M =
[[  7 -14  44  11]
 [ 43 -23 -33  35]
 [  4   1  23  23]
 [-18  27  38  14]
 [ -1  -2   4  27]]
Indices start at 1.
(1, 1) => 7
(2, 1) => 43
(4, 1) => -18
(1, 2) => -14
(3, 4) => 23
(5, 2) => -2
(5, 4) => 27
(2, 3) => -33

x =
[[ -71.885  -43.205  -17.121 -190.745 -112.906  -84.886  166.197  -50.189
  -174.902  -95.757]
 [-102.587  -79.397  -51.178  -18.659  -65.853  -84.900  -49.710  -70.505
   -68.777  -63.774]]
Indices start at 1.
row 1 col 1 => -71.885
row 1 col 2 => -43.205
row 2 col 8 => -70.505
row 2 col 10 => -63.774
row 1 col 5 => -112.906
row 2 col 4 => -18.659
row 1 col 3 => -17.121
row 1 col 4 => -190.745
row 1 col 8 => -50.189
row 2 col 7 => -49.710
row 1 col 10 => -95.757
row 2 col 6 => -84.900
row 2 col 3 => -51.178

arr =
[[5051 2922 3937 5096 5486 2789 4385 5136 5766 7053 4566 5241]
 [3817 2757 8191 4676 4796 4600 5541 5090 6494 5088 5514 4144]
 [7135 4141 4826 7155 8676 5026 7862 8521 7076 6227 9923 7072]]
Rows and columns are counted from 1.
row 1 col 1 -> 5051
row 1 col 5 -> 5486
row 1 col 3 -> 3937
row 3 col 4 -> 7155
row 2 col 9 -> 6494
row 3 col 9 -> 7076
row 3 col 8 -> 8521
row 3 col 2 -> 4141
row 1 col 6 -> 2789
row 2 col 5 -> 4796
row 2 col 7 -> 5541
row 3 col 5 -> 8676
row 2 col 1 -> 3817
row 2 col 2 -> 2757

m =
[[-55 -27 -25  -7  14 -33  23 -13 -27 -47 -57]
 [ 22  42  21  -2  -2   1  30 -13  35  22  19]
 [-21   4 -48   3   6  -2  32 -13 -42 -18 -22]
 [ 25  81   9   7 -11  35  60 -13  24  32   5]
 [-21 -19  51 -40   6 -45 -24  -1  50 -18  -8]
 [ 27  61   9  -2  -6  13  30 -13  26  29  18]
 [-21   1 -51  -1   6  -7  30 -13 -48 -18 -31]
 [-41  -1 -52  -2   6  -7  30 -13 -52 -31 -54]
 [-13   1  75 -39   6 -31 -14   0  81 -18   7]
 [-21 -31  22 -28   6 -41 -22  -5  24 -18  -8]]
Rows and columns are counted from 1.
row 1 col 1 -> -55
row 1 col 11 -> -57
row 5 col 7 -> -24
row 6 col 8 -> -13
row 3 col 2 -> 4
row 9 col 4 -> -39
row 4 col 1 -> 25
row 3 col 9 -> -42
row 9 col 7 -> -14
row 4 col 9 -> 24
row 9 col 6 -> -31
row 4 col 5 -> -11
row 9 col 9 -> 81
row 7 col 4 -> -1
row 6 col 5 -> -6
row 8 col 3 -> -52
row 7 col 7 -> 30
row 9 col 5 -> 6
row 5 col 4 -> -40
row 2 col 9 -> 35
row 8 col 6 -> -7
row 10 col 9 -> 24
row 3 col 1 -> -21
row 9 col 3 -> 75
row 10 col 6 -> -41
row 2 col 8 -> -13
row 10 col 5 -> 6
row 7 col 6 -> -7
row 7 col 8 -> -13
row 4 col 2 -> 81
row 1 col 4 -> -7
row 2 col 2 -> 42
row 9 col 1 -> -13
row 10 col 2 -> -31
row 9 col 2 -> 1
row 7 col 11 -> -31
